Below are the code and all the weights of a small trained network. Each question names an input and a target symbol and asks about switching units off, where a switched-off unit gives its printed mean instead of its output.

import numpy as np


def w(rows, s, z=0):
    codes = np.array(rows[::2]) - 128.0
    scale = np.full(codes.shape[1], s)
    scale[-1] = z or s
    return codes * scale


def norm(h):
    return h / np.sqrt((h * h).mean(-1, keepdims=True) + 1e-5)


def f(y):
    return np.maximum(y, 0)


def softmax(a):
    e = np.exp(a - a.max(-1, keepdims=True))
    return e / e.sum(-1, keepdims=True)


def log_softmax(a):
    a = a - a.max(-1, keepdims=True)
    return a - np.log(np.exp(a).sum(-1, keepdims=True))


def net(x, mask):
    ids = ['ΛΣΨβξτω'.index(c) for c in x.split()]
    T = len(ids)
    res = E[ids] + P[:T]
    r = norm(res)
    for j in range(2):
        rows = slice(2 * j, 2 * j + 2)
        q, k, v = (r @ M[0][rows].T for M in (Q, K, V))
        z = softmax(np.where(np.tri(T) > 0, q @ k.T / 2**0.5, -1e9)) @ v
        o = O[0][rows]
        res = res + np.where(mask[j], z, o[:, -1]) @ o[:, :-1]
    y = f(norm(res) @ A[0][:, :-1].T + A[0][:, -1])
    res = res + np.where(mask[2:26], y, B[0][:, -1]) @ B[0][:, :-1]
    return log_softmax(norm(res)[-1] @ U[:, :-1].T + U[:, -1])


Q, K, V, O, A, B = {}, {}, {}, {}, {}, {}
E = w([
[70,164,3,107,103,79],'Λ',
[155,127,136,163,131,149],'Σ',
[178,166,139,132,118,110],'Ψ',
[152,120,132,90,125,147],'β',
[133,98,119,173,115,73],'ξ',
[163,118,141,136,87,118],'τ',
[140,135,122,136,192,118],'ω',
],0.0057)
P = w([
[82,139,205,128,139,127],'0',
[128,132,147,55,101,82],'1',
[134,208,108,89,88,45],'2',
[223,136,104,120,155,142],'3',
[225,136,84,148,139,139],'4',
[207,138,59,172,115,153],'5',
[202,129,53,185,120,122],'6',
[203,128,33,201,119,123],'7',
[194,118,15,180,92,110],'8',
[199,108,20,180,113,114],'9',
[192,162,7,191,111,123],'10',
[189,111,7,212,87,118],'11',
[172,132,2,211,108,120],'12',
],0.0055)
Q[0] = w([
[27,128,164,132,187,164],'H1',
[244,165,27,53,105,86],'H1',
[2,64,232,130,205,204],'H2',
[113,135,134,139,127,111],'H2',
],0.035)
K[0] = w([
[134,116,105,69,83,118],'H1',
[1,134,154,149,168,160],'H1',
[221,94,42,110,113,120],'H2',
[113,122,111,144,136,133],'H2',
],0.062)
V[0] = w([
[156,126,148,122,1,230],'H1',
[58,101,169,169,253,220],'H1',
[179,226,124,56,201,176],'H2',
[146,161,135,247,143,77],'H2',
],0.0098)
O[0] = w([
[156,187,158,212,29,188,127],'H1',
[67,72,116,78,208,250,234],'H1',
[200,255,142,53,217,171,100],'H2',
[71,127,139,231,215,140,254],'H2',
],0.0058,0.005)
A[0] = w([
[119,131,112,103,103,119,96],'N1',
[170,137,195,161,155,146,123],'N2',
[135,88,163,130,135,144,92],'N3',
[124,144,124,149,76,152,118],'N4',
[132,118,103,147,90,201,73],'N5',
[99,152,128,88,68,154,72],'N6',
[140,133,120,158,75,140,46],'N7',
[76,142,245,81,131,61,42],'N8',
[46,169,187,129,89,126,107],'N9',
[82,142,160,145,119,193,78],'N10',
[150,186,127,164,166,122,50],'N11',
[146,116,236,154,100,141,74],'N12',
[137,145,89,145,120,151,130],'N13',
[102,125,168,128,164,157,102],'N14',
[81,206,140,77,115,113,58],'N15',
[179,112,160,186,85,147,3],'N16',
[175,119,153,80,88,182,12],'N17',
[147,91,133,119,99,153,101],'N18',
[167,137,72,164,129,180,113],'N19',
[105,153,105,112,103,144,102],'N20',
[193,84,99,107,121,108,41],'N21',
[148,125,207,142,146,154,150],'N22',
[136,156,246,121,156,99,57],'N23',
[84,152,84,126,115,97,66],'N24',
],0.012,0.0042)
B[0] = w([
[124,123,157,151,129,115,133],'N1',
[133,123,154,127,131,77,187],'N2',
[112,120,131,177,126,98,142],'N3',
[157,99,100,117,148,170,175],'N4',
[115,206,109,154,107,160,188],'N5',
[140,52,134,154,109,108,135],'N6',
[156,146,82,149,175,161,174],'N7',
[211,150,252,191,167,158,139],'N8',
[130,52,108,77,112,162,143],'N9',
[106,163,117,141,43,126,160],'N10',
[226,176,167,182,138,129,211],'N11',
[111,197,91,162,188,105,153],'N12',
[159,133,144,155,137,147,196],'N13',
[141,160,170,112,87,150,169],'N14',
[53,95,71,164,146,143,144],'N15',
[138,195,82,190,189,124,183],'N16',
[245,61,96,138,120,161,139],'N17',
[159,150,134,127,154,122,146],'N18',
[192,159,164,178,120,157,254],'N19',
[119,96,137,154,137,131,136],'N20',
[93,153,26,77,96,86,148],'N21',
[105,109,126,87,129,88,165],'N22',
[186,140,189,110,150,73,149],'N23',
[160,163,122,71,97,106,148],'N24',
],0.022,0.0066)
U = w([
[79,129,158,40,199,190,82],'Λ',
[51,179,164,120,3,191,137],'Σ',
[114,187,23,184,199,148,116],'Ψ',
[183,148,247,128,170,46,250],'β',
[210,37,83,100,71,196,59],'ξ',
[67,31,151,186,119,109,109],'τ',
[118,153,86,80,79,72,53],'ω',
],0.0061,0.0018)

Each question gives the input, a string of symbols that net reads in full, and the target symbol t.
The units are the heads (2 rows each of Q, K, V and O) and the neurons (one row each of A and B). Each row of codes is followed by its name. A weight is (code - 128) times the scale printed after its matrix; where a second scale follows, it is the last column's (O, A, B and U).
mask holds one flag per unit, heads first, then neurons. A switched-off unit (its flag False) gives its mean, the last column of its rows in O or B, instead of its output. The means were averaged over made-up inputs and are rounded, as every weight is.
A unit's drop is (log p(t) with every unit on - log p(t) with that unit switched off) / (log p(t) with every unit on - log p(t) with every unit switched off).
unit that matters most: the unit with the biggest drop
top k neurons: the k neurons with the biggest drops, biggest first
which heads matter: for each layer, one digit per head in row order, 1 if its drop is at least 0.15 and else 0, layers parted by /
drop of u: that unit's drop, to one decimal
input β Ψ τ, target ξ: which heads matter	01
input ξ Ψ Σ Ψ β Ψ Ψ, target τ: which heads matter	11
input β Σ ξ Ψ Ψ τ Σ τ β τ Ψ Σ Σ, target ξ: unit that matters most	H2
input Λ Ψ Λ β ξ τ β, target ω: which heads matter	10
input Λ Λ τ τ Ψ Λ Λ τ Ψ Ψ, target ω: which heads matter	10
input ξ τ ξ Λ τ β Λ ξ Ψ Σ β ω Σ, target τ: which heads matter	11
input ξ Ψ ξ Ψ β, target τ: which heads matter	11
input τ ξ Λ, target ξ: which heads matter	10
input Σ Σ Ψ Σ Ψ, target Σ: top 2 neurons	N10, N11
input Λ Σ ω Σ τ Ψ ω Ψ ξ Λ τ Ψ Ψ, target ω: which heads matter	11
input Λ Ψ Ψ Λ ω ω Ψ ω, target ω: which heads matter	11
input Λ Λ τ τ, target ω: which heads matter	10
input β τ ω Σ Ψ Λ Ψ Ψ Ψ Λ, target ξ: which heads matter	01
input ω Λ Ψ τ Λ τ Σ Λ Ψ Λ Λ Ψ, target Λ: top neuron	N11
input Λ τ τ Ψ β Λ Ψ Ψ Λ ξ Λ τ Σ, target ω: drop of H1	1.0
input ω Ψ Λ, target Λ: drop of H1	1.0
input Σ τ Λ τ β Λ Ψ ξ Ψ Σ β, target Σ: drop of N14	0.1
